Below is a small trained network, with its code and all its weights. Each question gives an input and a class and asks what happens when units are switched off, that is, made to give their printed mean instead of their output.

import numpy as np


def w(rows, s, z=0):
    codes = np.array(rows[::2]) - 128.0
    scale = np.full(codes.shape[1], s)
    scale[-1] = z or s
    return codes * scale


def norm(h):
    return h / np.sqrt((h * h).mean(-1, keepdims=True) + 1e-5)


def f(y):
    return y / 2 * (1 + np.tanh(0.7978845608 * (y + 0.044715 * y**3)))


def log_softmax(a):
    a = a - a.max(-1, keepdims=True)
    return a - np.log(np.exp(a).sum(-1, keepdims=True))


def net(x, mask):
    res = np.array(x, float).reshape(1, 5) / 4 @ E
    u = 0
    for l in range(4):
        y = f(norm(res) @ A[l][:, :-1].T + A[l][:, -1])
        res = res + np.where(mask[u : u + 7], y, B[l][:, -1]) @ B[l][:, :-1]
        u += 7
    return log_softmax(norm(res)[-1] @ U[:, :-1].T + U[:, -1])


A, B = {}, {}
E = w([
[66,134,197,130,133,129,167,64,112,100],'x0',
[164,118,161,143,131,124,121,165,119,25],'x1',
[67,149,96,146,139,129,124,128,145,79],'x2',
[132,129,118,253,130,74,191,146,120,145],'x3',
[112,86,136,150,16,218,138,162,94,122],'x4',
],0.011)
A[0] = w([
[201,86,253,123,156,119,107,149,56,217,5],'0.n0',
[108,55,210,90,149,130,208,24,111,100,38],'0.n1',
[159,171,157,75,143,58,163,112,210,133,50],'0.n2',
[155,113,206,141,113,62,135,207,111,56,74],'0.n3',
[138,111,147,78,136,155,114,132,174,93,77],'0.n4',
[175,112,209,120,155,145,95,104,109,166,18],'0.n5',
[60,137,142,156,124,120,112,128,116,249,93],'0.n6',
],0.0068,0.0025)
B[0] = w([
[128,77,39,201,129,190,194,2,148,29,222],'0.n0',
[174,230,63,112,109,141,121,163,18,121,253],'0.n1',
[158,164,145,152,31,100,94,134,161,124,196],'0.n2',
[102,79,155,101,158,120,213,189,175,165,221],'0.n3',
[124,134,147,77,160,142,136,173,148,176,176],'0.n4',
[155,123,124,87,183,169,136,84,135,132,149],'0.n5',
[125,92,160,88,141,108,223,198,170,97,254],'0.n6',
],0.0091,0.0029)
A[1] = w([
[126,104,99,147,117,113,69,128,110,169,50],'1.n0',
[195,92,55,131,146,126,80,176,143,154,88],'1.n1',
[97,123,93,74,149,153,192,91,137,201,71],'1.n2',
[42,146,80,154,154,143,103,141,149,88,58],'1.n3',
[95,141,94,111,142,145,140,138,169,75,1],'1.n4',
[83,158,245,154,147,137,133,64,78,150,85],'1.n5',
[155,127,139,113,193,97,81,78,144,125,83],'1.n6',
],0.011,0.0037)
B[1] = w([
[119,165,176,82,123,134,214,158,118,30,123],'1.n0',
[80,203,43,100,165,192,179,118,33,61,254],'1.n1',
[40,46,59,57,118,67,107,161,184,84,240],'1.n2',
[239,31,83,142,113,195,240,2,157,190,166],'1.n3',
[162,38,111,136,201,142,88,98,103,64,135],'1.n4',
[196,201,3,63,171,175,131,180,67,127,201],'1.n5',
[103,175,149,214,36,117,103,123,215,85,193],'1.n6',
],0.0072,0.0045)
A[2] = w([
[157,166,151,104,149,163,112,88,86,93,46],'2.n0',
[114,79,141,114,15,211,118,121,89,156,27],'2.n1',
[195,93,197,106,148,135,131,158,131,39,31],'2.n2',
[50,109,132,139,152,119,128,156,174,113,151],'2.n3',
[212,57,81,132,129,187,160,2,163,112,6],'2.n4',
[156,107,142,23,108,209,64,82,204,108,76],'2.n5',
[207,86,90,123,141,130,117,106,99,127,73],'2.n6',
],0.0084,0.0026)
B[2] = w([
[75,90,31,136,141,99,103,144,124,177,165],'2.n0',
[171,224,172,168,105,125,106,118,232,106,229],'2.n1',
[101,61,116,44,110,2,192,138,172,112,168],'2.n2',
[184,91,176,94,79,119,117,117,128,165,162],'2.n3',
[135,69,115,147,155,203,156,63,197,103,204],'2.n4',
[111,84,174,196,206,73,61,125,37,186,255],'2.n5',
[48,125,92,155,101,152,177,97,159,112,146],'2.n6',
],0.0095,0.0057)
A[3] = w([
[208,65,105,254,135,97,247,124,127,175,136],'3.n0',
[80,118,70,77,53,123,126,108,167,242,94],'3.n1',
[83,145,163,251,136,89,182,146,74,221,1],'3.n2',
[137,96,171,48,176,113,183,214,176,18,45],'3.n3',
[117,220,170,220,68,108,60,142,222,94,176],'3.n4',
[208,169,57,84,204,41,115,17,201,135,145],'3.n5',
[125,191,68,76,153,181,174,175,60,30,58],'3.n6',
],0.0071,0.003)
B[3] = w([
[102,95,138,86,155,121,47,74,87,151,254],'3.n0',
[116,100,127,159,123,61,248,190,119,103,167],'3.n1',
[109,128,135,101,176,125,17,175,148,98,160],'3.n2',
[59,107,124,117,107,150,208,187,161,234,165],'3.n3',
[173,171,200,85,103,97,141,100,164,141,193],'3.n4',
[164,124,167,159,43,220,172,156,147,109,220],'3.n5',
[134,185,68,113,111,120,155,116,89,114,203],'3.n6',
],0.011,0.0075)
U = w([
[123,230,33,110,126,167,174,145,40,101,147],'0',
[81,64,146,88,117,72,223,200,148,165,6],'1',
[186,213,217,143,68,149,112,125,193,128,13],'2',
[130,67,105,156,144,197,144,44,152,115,253],'3',
[98,121,155,121,202,86,8,132,59,155,211],'4',
],0.014,0.00049)

Each question gives the input, the list of numbers given to net, and the class t.
The units are the neurons (one row each of A and B). Each row of codes is followed by its name. A weight is (code - 128) times the scale printed after its matrix; where a second scale follows, it is the last column's (A, B and U).
mask holds one flag per neuron, layer by layer. A switched-off neuron (its flag False) gives its mean, the last column of its row in B, instead of its output. The means were averaged over made-up inputs and are rounded, as every weight is.
A unit's drop is (log p(t) with every unit on - log p(t) with that unit switched off) / (log p(t) with every unit on - log p(t) with every unit switched off).
The circuit of an input: a set's keep is (log p(t) with only the set's units on - log p(t) with every unit switched off) / (log p(t) with every unit on - log p(t) with every unit switched off). Starting from the 12 units with the biggest drops (on a tie, the unit counted first), units are removed one at a time, each time the one whose removal leaves the highest keep (on an exact tie, the one counted first), for as long as the keep stays at least 0.8.
circuit, biggest first: the units of the circuit, biggest drop first
k most important neurons: the k neurons with the biggest drops, biggest first
top k neurons in layer l: the k neurons of layer l with the biggest drops, biggest first
input [-3,-8,-2,-7,2], class 1: top neuron in layer 1 -> (1.n2)
input [4,-6,7,8,4], class 4: circuit, biggest first -> (3.n0; 3.n2)
input [2,7,-3,8,-2], class 4: 2 most important neurons -> (3.n0; 0.n6)
input [-3,-7,-1,-5,-3], class 1: 2 most important neurons -> (1.n2; 3.n1)
input [8,-8,-4,-6,5], class 0: 2 most important neurons -> (1.n5; 0.n1)
input [5,5,3,3,4], class 0: top 2 neurons in layer 1 -> (1.n5; 1.n2)
input [3,5,-3,1,5], class 1: 4 most important neurons -> (0.n3; 2.n2; 3.n3; 0.n2)
input [-2,4,7,8,-6], class 4: 3 most important neurons -> (3.n0; 0.n0; 2.n1)
input [0,-3,-8,-8,-8], class 2: top 3 neurons in layer 1 -> (1.n6; 1.n3; 1.n4)
input [-7,6,0,-5,-5], class 0: 2 most important neurons -> (1.n1; 0.n6)
input [2,-5,4,5,6], class 2: circuit, biggest first -> (2.n1; 3.n4)
input [8,0,6,8,7], class 0: 2 most important neurons -> (1.n5; 2.n5)
input [-4,-7,-3,-7,-8], class 2: top 2 neurons in layer 0 -> (0.n2; 0.n3)
input [0,-7,-6,8,1], class 4: circuit, biggest first -> (3.n2)
input [-1,4,7,-7,2], class 3: top 3 neurons in layer 1 -> (1.n3; 1.n4; 1.n2)
input [-3,0,5,-7,-8], class 2: 2 most important neurons -> (1.n6; 3.n5)
input [-1,4,7,8,1], class 4: top 2 neurons in layer 0 -> (0.n0; 0.n3)
input [0,5,-2,-8,8], class 2: 2 most important neurons -> (2.n1; 3.n0)
input [-5,8,-8,0,0], class 1: 2 most important neurons -> (0.n3; 2.n2)
input [-4,0,3,7,7], class 2: 3 most important neurons -> (2.n5; 2.n1; 3.n4)
input [5,-2,3,-7,3], class 4: circuit, biggest first -> (2.n5)
input [5,-5,-1,6,4], class 4: 4 most important neurons -> (1.n1; 3.n2; 0.n6; 3.n0)
input [-4,-7,8,4,1], class 3: 3 most important neurons -> (1.n3; 0.n3; 2.n4)
input [-7,8,-6,-4,-8], class 1: top 2 neurons in layer 0 -> (0.n1; 0.n3)
input [4,-8,5,-3,8], class 1: 3 most important neurons -> (1.n2; 3.n1; 0.n2)
input [-1,6,4,0,7], class 2: top 3 neurons in layer 1 -> (1.n2; 1.n0; 1.n5)
input [6,5,-7,1,-5], class 3: circuit, biggest first -> (0.n0)
